Below is a small trained network, with its code and all its weights. Each question gives an input and a class and asks what happens when units are switched off, that is, made to give their printed mean instead of their output.

import numpy as np


def w(rows, s, z=0):
    codes = np.array(rows[::2]) - 128.0
    scale = np.full(codes.shape[1], s)
    scale[-1] = z or s
    return codes * scale


def norm(h):
    return h / np.sqrt((h * h).mean(-1, keepdims=True) + 1e-5)


def f(y):
    return y / 2 * (1 + np.tanh(0.7978845608 * (y + 0.044715 * y**3)))


def log_softmax(a):
    a = a - a.max(-1, keepdims=True)
    return a - np.log(np.exp(a).sum(-1, keepdims=True))


def net(x, mask):
    res = np.array(x, float).reshape(1, 4) / 4 @ E
    u = 0
    for l in range(2):
        y = f(norm(res) @ A[l][:, :-1].T + A[l][:, -1])
        res = res + np.where(mask[u : u + 11], y, B[l][:, -1]) @ B[l][:, :-1]
        u += 11
    return log_softmax(norm(res)[-1] @ U[:, :-1].T + U[:, -1])


A, B = {}, {}
E = w([
[92,55,124,105,142,80],'x0',
[129,162,183,24,129,89],'x1',
[161,45,93,82,138,253],'x2',
[168,124,111,105,37,111],'x3',
],0.0034)
A[0] = w([
[141,70,141,124,94,181,159],'0.n0',
[93,183,66,148,86,55,182],'0.n1',
[100,137,211,66,115,164,119],'0.n2',
[126,106,111,254,103,159,3],'0.n3',
[195,108,72,172,48,112,15],'0.n4',
[136,137,166,178,201,142,16],'0.n5',
[113,85,74,112,174,131,137],'0.n6',
[168,223,203,159,102,217,38],'0.n7',
[183,127,74,112,72,98,117],'0.n8',
[173,138,80,129,27,135,153],'0.n9',
[161,164,151,48,135,116,11],'0.n10',
],0.007,0.0022)
B[0] = w([
[140,200,136,176,178,138,203],'0.n0',
[155,168,107,207,164,158,255],'0.n1',
[99,139,110,213,91,125,196],'0.n2',
[1,124,94,111,73,134,200],'0.n3',
[80,67,106,68,160,144,178],'0.n4',
[96,100,183,56,226,123,144],'0.n5',
[147,112,183,142,74,104,163],'0.n6',
[85,106,191,185,125,142,216],'0.n7',
[182,116,180,61,142,116,181],'0.n8',
[124,81,175,83,162,58,232],'0.n9',
[46,101,67,99,63,152,171],'0.n10',
],0.0067,0.0029)
A[1] = w([
[97,222,201,67,71,106,80],'1.n0',
[194,131,84,89,126,208,36],'1.n1',
[95,155,185,118,134,133,249],'1.n2',
[58,157,163,119,181,191,19],'1.n3',
[52,148,35,84,48,146,147],'1.n4',
[123,95,170,186,70,84,196],'1.n5',
[140,80,199,118,97,119,238],'1.n6',
[123,167,126,158,142,122,250],'1.n7',
[162,112,85,86,101,254,86],'1.n8',
[131,161,149,164,187,186,120],'1.n9',
[156,116,85,76,135,186,22],'1.n10',
],0.0078,0.0025)
B[1] = w([
[36,63,85,168,156,178,196],'1.n0',
[127,191,105,213,157,59,133],'1.n1',
[159,50,114,104,111,162,254],'1.n2',
[182,107,157,36,148,90,215],'1.n3',
[78,14,204,176,49,149,231],'1.n4',
[217,131,172,106,222,167,234],'1.n5',
[204,125,136,108,225,146,247],'1.n6',
[172,119,114,137,67,180,229],'1.n7',
[110,189,95,255,149,93,196],'1.n8',
[175,121,123,91,93,97,224],'1.n9',
[68,217,145,193,89,157,118],'1.n10',
],0.0058,0.0032)
U = w([
[11,3,103,208,110,165,148],'0',
[205,69,187,171,213,143,252],'1',
[204,253,80,227,207,94,155],'2',
[198,74,161,38,225,74,143],'3',
[158,138,67,38,108,91,49],'4',
[67,234,62,52,68,8,3],'5',
],0.0067,0.0038)

Each question gives the input, the list of numbers given to net, and the class t.
The units are the neurons (one row each of A and B). Each row of codes is followed by its name. A weight is (code - 128) times the scale printed after its matrix; where a second scale follows, it is the last column's (A, B and U).
mask holds one flag per neuron, layer by layer. A switched-off neuron (its flag False) gives its mean, the last column of its row in B, instead of its output. The means were averaged over made-up inputs and are rounded, as every weight is.
A unit's drop is (log p(t) with every unit on - log p(t) with that unit switched off) / (log p(t) with every unit on - log p(t) with every unit switched off).
The circuit of an input: a set's keep is (log p(t) with only the set's units on - log p(t) with every unit switched off) / (log p(t) with every unit on - log p(t) with every unit switched off). Starting from the 12 units with the biggest drops (on a tie, the unit counted first), units are removed one at a time, each time the one whose removal leaves the highest keep (on an exact tie, the one counted first), for as long as the keep stays at least 0.8.
units of the circuit, in order: the units of the circuit, biggest drop first
unit that matters most: the unit with the biggest drop
k most important neurons: the k neurons with the biggest drops, biggest first
k most important neurons of layer l: the k neurons of layer l with the biggest drops, biggest first
drop when u is switched off: that unit's drop, to one decimal
input [5,7,-8,-4], class 2: 3 most important neurons of layer 0 => [0.n3; 0.n1; 0.n4]
input [-8,8,-5,-8], class 0: unit that matters most => 1.n0
input [1,-2,-4,-1], class 2: units of the circuit, in order => [0.n1; 1.n4]
input [-4,-7,1,8], class 3: 4 most important neurons of layer 0 => [0.n9; 0.n8; 0.n10; 0.n2]
input [5,4,-8,-8], class 2: units of the circuit, in order => [1.n4; 0.n9]
input [5,-4,7,-7], class 2: 2 most important neurons => [0.n9; 0.n7]
input [-4,-2,5,-4], class 2: 4 most important neurons => [0.n9; 1.n4; 1.n8; 1.n0]
input [3,-3,-5,-6], class 3: 2 most important neurons => [0.n5; 0.n2]
input [-7,-8,-4,5], class 0: 2 most important neurons => [0.n3; 0.n4]
input [-5,1,-4,8], class 3: 3 most important neurons => [0.n9; 0.n8; 0.n4]
input [4,4,2,-1], class 0: 3 most important neurons => [0.n10; 1.n4; 0.n9]
input [7,7,-2,7], class 0: 3 most important neurons => [0.n10; 1.n0; 1.n4]
input [6,-1,8,-8], class 2: 4 most important neurons => [0.n9; 0.n7; 1.n8; 1.n4]
input [-1,-3,-5,-7], class 3: most important neuron of layer 0 => [0.n5]
input [-6,-6,-2,-8], class 3: 2 most important neurons => [0.n5; 1.n3]
input [-4,-3,1,8], class 3: 2 most important neurons of layer 0 => [0.n9; 0.n4]
input [2,2,7,-5], class 2: 3 most important neurons => [0.n9; 0.n7; 1.n8]
input [-2,5,-7,-6], class 2: 2 most important neurons => [1.n4; 0.n3]
input [1,5,1,3], class 0: drop when 0.n10 is switched off => 0.4
input [-1,0,3,6], class 3: unit that matters most => 0.n9
input [-3,6,1,1], class 0: drop when 0.n10 is switched off => 0.3
input [3,7,2,-2], class 0: drop when 1.n7 is switched off => 0.0
input [0,0,4,-3], class 2: 3 most important neurons of layer 0 => [0.n9; 0.n7; 0.n3]
